Here is a tiny trained network, its code and every weight. The questions are about switching its units off for an input and a target symbol, where a switched-off unit gives its printed mean instead of its output.

import numpy as np


def w(rows, s, z=0):
    codes = np.array(rows[::2]) - 128.0
    scale = np.full(codes.shape[1], s)
    scale[-1] = z or s
    return codes * scale


def norm(h):
    return h / np.sqrt((h * h).mean(-1, keepdims=True) + 1e-5)


def f(y):
    return np.maximum(y, 0)


def softmax(a):
    e = np.exp(a - a.max(-1, keepdims=True))
    return e / e.sum(-1, keepdims=True)


def log_softmax(a):
    a = a - a.max(-1, keepdims=True)
    return a - np.log(np.exp(a).sum(-1, keepdims=True))


def net(x, mask):
    ids = ['ΠΣΩαβεζθμτφψ'.index(c) for c in x.split()]
    T = len(ids)
    res = E[ids] + P[:T]
    u = 0
    for l in range(2):
        r = norm(res)
        for j in range(3):
            rows = slice(2 * j, 2 * j + 2)
            q, k, v = (r @ M[l][rows].T for M in (Q, K, V))
            z = softmax(np.where(np.tri(T) > 0, q @ k.T / 2**0.5, -1e9)) @ v
            o = O[l][rows]
            res = res + np.where(mask[u + j], z, o[:, -1]) @ o[:, :-1]
        u += 3
        y = f(norm(res) @ A[l][:, :-1].T + A[l][:, -1])
        res = res + np.where(mask[u : u + 4], y, B[l][:, -1]) @ B[l][:, :-1]
        u += 4
    return log_softmax(norm(res)[-1] @ U[:, :-1].T + U[:, -1])


Q, K, V, O, A, B = {}, {}, {}, {}, {}, {}
E = w([
[138,142,61],'Π',
[118,142,102],'Σ',
[121,137,100],'Ω',
[117,146,109],'α',
[133,134,90],'β',
[79,141,114],'ε',
[135,128,76],'ζ',
[136,135,89],'θ',
[185,67,192],'μ',
[119,53,151],'τ',
[162,34,11],'φ',
[94,248,189],'ψ',
],0.017)
P = w([
[91,162,131],'0',
[183,251,114],'1',
[142,134,242],'2',
[44,123,87],'3',
[209,192,198],'4',
[106,149,111],'5',
[38,110,64],'6',
[193,139,185],'7',
[102,151,99],'8',
[50,117,20],'9',
[186,138,183],'10',
[95,153,89],'11',
],0.011)
Q[0] = w([
[41,154,191],'0.h0',
[56,33,55],'0.h0',
[31,8,123],'0.h1',
[34,93,111],'0.h1',
[227,193,71],'0.h2',
[149,203,155],'0.h2',
],0.017)
K[0] = w([
[25,188,209],'0.h0',
[68,73,43],'0.h0',
[92,250,105],'0.h1',
[74,198,146],'0.h1',
[85,186,162],'0.h2',
[82,193,106],'0.h2',
],0.019)
V[0] = w([
[78,5,136],'0.h0',
[43,151,66],'0.h0',
[85,206,134],'0.h1',
[162,148,142],'0.h1',
[114,132,81],'0.h2',
[188,62,93],'0.h2',
],0.011)
O[0] = w([
[66,81,255,71],'0.h0',
[36,127,45,253],'0.h0',
[132,4,108,234],'0.h1',
[115,146,91,116],'0.h1',
[139,164,56,153],'0.h2',
[228,47,128,49],'0.h2',
],0.0069,0.0054)
A[0] = w([
[57,88,245,66],'0.n0',
[189,132,232,134],'0.n1',
[253,194,187,3],'0.n2',
[206,116,118,138],'0.n3',
],0.013,0.0042)
B[0] = w([
[254,148,39,216],'0.n0',
[32,121,103,195],'0.n1',
[106,250,21,251],'0.n2',
[85,176,128,195],'0.n3',
],0.014,0.0029)
Q[1] = w([
[236,90,163],'1.h0',
[86,174,191],'1.h0',
[127,174,93],'1.h1',
[98,190,1],'1.h1',
[114,91,136],'1.h2',
[15,90,39],'1.h2',
],0.022)
K[1] = w([
[219,149,200],'1.h0',
[53,80,169],'1.h0',
[79,164,103],'1.h1',
[116,38,102],'1.h1',
[163,126,118],'1.h2',
[154,254,167],'1.h2',
],0.023)
V[1] = w([
[54,42,193],'1.h0',
[34,102,40],'1.h0',
[69,48,150],'1.h1',
[106,201,186],'1.h1',
[76,11,47],'1.h2',
[102,183,76],'1.h2',
],0.011)
O[1] = w([
[111,35,152,115],'1.h0',
[140,116,254,249],'1.h0',
[134,38,107,169],'1.h1',
[102,173,67,67],'1.h1',
[165,36,33,98],'1.h2',
[213,156,129,212],'1.h2',
],0.0096,0.015)
A[1] = w([
[246,107,79,127],'1.n0',
[206,106,172,145],'1.n1',
[127,21,107,4],'1.n2',
[2,184,154,127],'1.n3',
],0.011,0.0037)
B[1] = w([
[82,128,191,253],'1.n0',
[107,83,136,246],'1.n1',
[203,184,85,178],'1.n2',
[5,131,149,223],'1.n3',
],0.016,0.0045)
U = w([
[109,254,125,108],'Π',
[24,74,77,197],'Σ',
[108,128,115,57],'Ω',
[93,128,149,86],'α',
[101,125,138,89],'β',
[123,105,111,255],'ε',
[109,195,173,148],'ζ',
[96,126,69,73],'θ',
[109,129,79,56],'μ',
[172,37,105,127],'τ',
[203,106,236,141],'φ',
[83,139,165,119],'ψ',
],0.016,0.0068)

Each question gives the input, a string of symbols that net reads in full, and the target symbol t.
The units are the heads (2 rows each of Q, K, V and O) and the neurons (one row each of A and B). Each row of codes is followed by its name. A weight is (code - 128) times the scale printed after its matrix; where a second scale follows, it is the last column's (O, A, B and U).
mask holds one flag per unit, layer by layer, with each layer's heads first. A switched-off unit (its flag False) gives its mean, the last column of its rows in O or B, instead of its output. The means were averaged over made-up inputs and are rounded, as every weight is.
A unit's drop is (log p(t) with every unit on - log p(t) with that unit switched off) / (log p(t) with every unit on - log p(t) with every unit switched off).
The circuit of an input: a set's keep is (log p(t) with only the set's units on - log p(t) with every unit switched off) / (log p(t) with every unit on - log p(t) with every unit switched off). Starting from the 12 units with the biggest drops (on a tie, the unit counted first), units are removed one at a time, each time the one whose removal leaves the highest keep (on an exact tie, the one counted first), for as long as the keep stays at least 0.8.
units of the circuit, in order: the units of the circuit, biggest drop first
unit that matters most: the unit with the biggest drop
k most important neurons: the k neurons with the biggest drops, biggest first
which heads matter: for each layer, one digit per head in row order, 1 if its drop is at least 0.15 and else 0, layers parted by /
input ζ ε ε ε ε ε ε ε φ, target φ: most important neuron -> 1.n2
input τ ε ε ζ τ ε ε ψ, target Π: 3 most important neurons -> 0.n2, 0.n1, 1.n0
input α ε ζ ε Π ε ε ε τ α α φ, target φ: which heads matter -> 000 / 001
input ε ε α Π θ Σ Σ μ, target Π: units of the circuit, in order -> 0.n2, 0.h1
input τ ε ζ ε Π, target Π: units of the circuit, in order -> 0.n2, 0.h0
input Σ ε ζ ε ε ε, target Σ: which heads matter -> 100 / 000
input ε ε ε ε Π ε τ θ, target Π: units of the circuit, in order -> 0.h0, 0.n2
input Σ Ω τ ε ζ, target Π: units of the circuit, in order -> 0.h0, 0.n2
input ε φ Ω α, target τ: which heads matter -> 101 / 000
input ζ ε τ ε ζ φ φ, target τ: 2 most important neurons -> 1.n2, 0.n2
input β φ ε ζ, target τ: which heads matter -> 100 / 000
input ε ε Σ ε ε θ Σ ε Σ ε φ, target Π: which heads matter -> 101 / 110
input ε ψ ε θ φ, target Π: which heads matter -> 110 / 000
input μ ζ ε ζ ε ε φ θ θ, target φ: 3 most important neurons -> 0.n2, 0.n1, 0.n3
input Π ε Π Σ Σ ε ε ε ε ε Ω ζ, target Σ: units of the circuit, in order -> 0.h0
input ε φ ζ τ ε τ Π θ ζ, target φ: which heads matter -> 000 / 110
input α ε ε Σ, target Σ: units of the circuit, in order -> 0.h1, 1.h2
input ζ Π τ, target τ: which heads matter -> 000 / 101
input Π φ ε ε ε Π Π τ, target Π: units of the circuit, in order -> 1.h1, 0.n2, 1.h0, 0.h1
input ε β ζ ε ζ Σ τ β ζ ζ Ω, target Π: units of the circuit, in order -> 0.n2, 0.h0
input Π Π ε ε τ, target Π: units of the circuit, in order -> 0.n2, 0.h1
input Π φ ε ε, target τ: unit that matters most -> 0.h2
input ε ε ζ τ β, target Π: units of the circuit, in order -> 0.h0, 0.n2
input ζ τ ζ Π ε, target Π: which heads matter -> 100 / 000
input τ Π ε ε ζ Π φ θ ε, target φ: which heads matter -> 001 / 110
input ε Π ψ ψ α ε τ, target φ: which heads matter -> 100 / 000
input τ φ φ Π, target τ: unit that matters most -> 0.h0
input ε ψ ζ τ ε θ φ Π Ω, target φ: 2 most important neurons -> 0.n2, 0.n0
